Here is a tiny trained network, its code and every weight. The questions are about switching its units off for an input and a class, where a switched-off unit gives its printed mean instead of its output.

import numpy as np


def w(rows, s, z=0):
    codes = np.array(rows[::2]) - 128.0
    scale = np.full(codes.shape[1], s)
    scale[-1] = z or s
    return codes * scale


def f(y):
    return y / 2 * (1 + np.tanh(0.7978845608 * (y + 0.044715 * y**3)))


def log_softmax(a):
    a = a - a.max(-1, keepdims=True)
    return a - np.log(np.exp(a).sum(-1, keepdims=True))


def net(x, mask):
    res = np.array(x, float).reshape(1, 7) / 4 @ E
    y = f(res @ A[0][:, :-1].T + A[0][:, -1])
    res = res + np.where(mask, y, B[0][:, -1]) @ B[0][:, :-1]
    return log_softmax(res[-1] @ U[:, :-1].T + U[:, -1])


A, B = {}, {}
E = w([
[127,128,129,129,129,128,126,127,128,127,128],'x0',
[127,129,128,128,129,127,126,127,129,127,128],'x1',
[65,116,127,128,132,139,2,52,156,66,162],'x2',
[67,131,22,172,236,152,157,140,130,115,118],'x3',
[133,88,237,247,181,161,128,169,100,76,141],'x4',
[69,215,200,56,208,89,109,175,103,163,133],'x5',
[189,15,149,30,207,158,167,76,122,63,130],'x6',
],0.0048)
A[0] = w([
[129,136,95,91,117,114,125,118,144,144,123,79],'n0',
[126,141,78,72,103,117,123,119,135,140,124,90],'n1',
[128,148,61,44,79,116,125,123,131,145,125,80],'n2',
[150,72,81,165,76,134,145,109,137,118,130,115],'n3',
[164,64,138,65,170,136,145,114,139,108,122,51],'n4',
[132,114,177,181,145,137,127,141,131,117,134,86],'n5',
[135,106,184,189,153,126,123,137,128,120,128,97],'n6',
[96,186,184,66,184,120,124,145,126,147,125,49],'n7',
[129,141,81,77,107,114,124,118,136,141,127,83],'n8',
[144,69,82,164,72,134,147,111,133,115,128,115],'n9',
[172,146,136,132,116,127,244,183,125,176,108,22],'n10',
[132,103,205,200,156,117,128,140,129,115,120,99],'n11',
[145,100,99,153,90,141,139,113,136,117,120,84],'n12',
[107,226,105,213,57,120,105,147,138,156,130,7],'n13',
[87,116,124,127,127,136,5,83,146,101,126,19],'n14',
[99,175,173,81,175,115,128,144,129,138,133,62],'n15',
[157,126,191,100,60,110,122,116,126,133,145,54],'n16',
[156,126,199,85,42,127,117,118,133,149,124,42],'n17',
[145,84,136,80,161,136,145,113,127,108,133,78],'n18',
[146,83,136,84,164,129,143,108,127,114,135,66],'n19',
[101,134,20,165,228,131,153,127,131,141,132,12],'n20',
],0.013,0.002)
B[0] = w([
[115,129,133,128,140,164,145,125,127,139,143,155],'n0',
[114,124,136,130,150,188,157,120,119,143,147,180],'n1',
[103,130,142,127,162,224,164,112,121,149,160,215],'n2',
[215,135,129,135,149,122,94,132,132,167,120,197],'n3',
[52,132,119,134,80,86,126,140,123,195,113,207],'n4',
[110,135,130,116,144,183,152,123,122,142,138,184],'n5',
[109,136,124,108,147,196,154,120,127,144,140,197],'n6',
[239,126,120,140,144,117,84,136,135,174,113,227],'n7',
[115,128,135,126,146,183,152,122,119,141,146,174],'n8',
[213,138,136,121,155,116,92,137,129,168,119,198],'n9',
[130,120,110,107,108,54,142,57,125,53,224,224],'n10',
[104,128,129,118,156,218,160,112,129,150,147,222],'n11',
[171,134,134,126,146,122,104,135,132,149,127,161],'n12',
[47,119,115,122,80,79,125,151,119,218,90,254],'n13',
[149,122,112,108,107,49,174,79,118,64,210,211],'n14',
[214,118,121,141,132,128,95,127,138,161,113,204],'n15',
[99,128,127,157,150,129,114,163,137,46,78,193],'n16',
[108,125,146,143,134,134,111,168,146,31,59,209],'n17',
[75,142,117,136,92,94,123,139,126,174,119,183],'n18',
[86,140,113,135,91,96,133,146,117,168,116,180],'n19',
[102,124,170,143,123,142,106,173,145,4,53,236],'n20',
],0.023,0.0068)
U = w([
[53,135,96,134,56,80,125,162,106,215,96,139],'0',
[111,134,146,109,182,242,183,109,113,151,161,254],'1',
[118,117,170,165,138,127,96,189,166,16,50,18],'2',
[255,131,120,139,160,110,55,134,143,186,119,177],'3',
[137,108,99,94,99,49,158,47,115,61,227,55],'4',
],0.0072,0.00059)

Each question gives the input, the list of numbers given to net, and the class t.
The units are the neurons (one row each of A and B). Each row of codes is followed by its name. A weight is (code - 128) times the scale printed after its matrix; where a second scale follows, it is the last column's (A, B and U).
mask holds one flag per neuron, in row order. A switched-off neuron (its flag False) gives its mean, the last column of its row in B, instead of its output. The means were averaged over made-up inputs and are rounded, as every weight is.
A unit's drop is (log p(t) with every unit on - log p(t) with that unit switched off) / (log p(t) with every unit on - log p(t) with every unit switched off).
unit that matters most: the unit with the biggest drop
top k neurons: the k neurons with the biggest drops, biggest first
drop of u: that unit's drop, to one decimal
input [-1,-1,-3,5,-3,4,7], class 0: unit that matters most : n4
input [2,-1,-1,0,3,-3,3], class 0: top 4 neurons : (n7 n2 n15 n4)
input [-7,4,3,-7,1,-7,-4], class 2: top 3 neurons : (n17 n16 n7)
input [7,5,6,3,8,-8,-3], class 1: top 3 neurons : (n11 n6 n5)
input [4,-8,4,6,3,4,7], class 0: top 3 neurons : (n4 n18 n19)
input [1,0,-8,-8,8,1,-1], class 1: top 4 neurons : (n11 n6 n20 n5)
input [3,7,-8,5,-8,8,-5], class 1: top 2 neurons : (n2 n1)
input [-8,-3,6,3,5,-3,-7], class 0: top 2 neurons : (n13 n10)
input [1,2,8,2,-7,0,-5], class 4: top 4 neurons : (n14 n11 n6 n5)
input [-7,7,3,-6,0,7,-1], class 3: top 2 neurons : (n7 n20)
input [-3,-3,0,3,0,7,-6], class 3: top 2 neurons : (n7 n15)
input [1,6,5,3,1,8,8], class 0: top 2 neurons : (n4 n18)
input [-5,4,-6,-6,2,0,-1], class 2: drop of n16 : 1.8
input [4,-8,-6,4,-2,-5,2], class 4: drop of n14 : -0.1
input [1,2,2,-2,-5,5,-4], class 1: unit that matters most : n2
input [-2,-6,0,-1,-7,-2,3], class 1: drop of n2 : 0.0
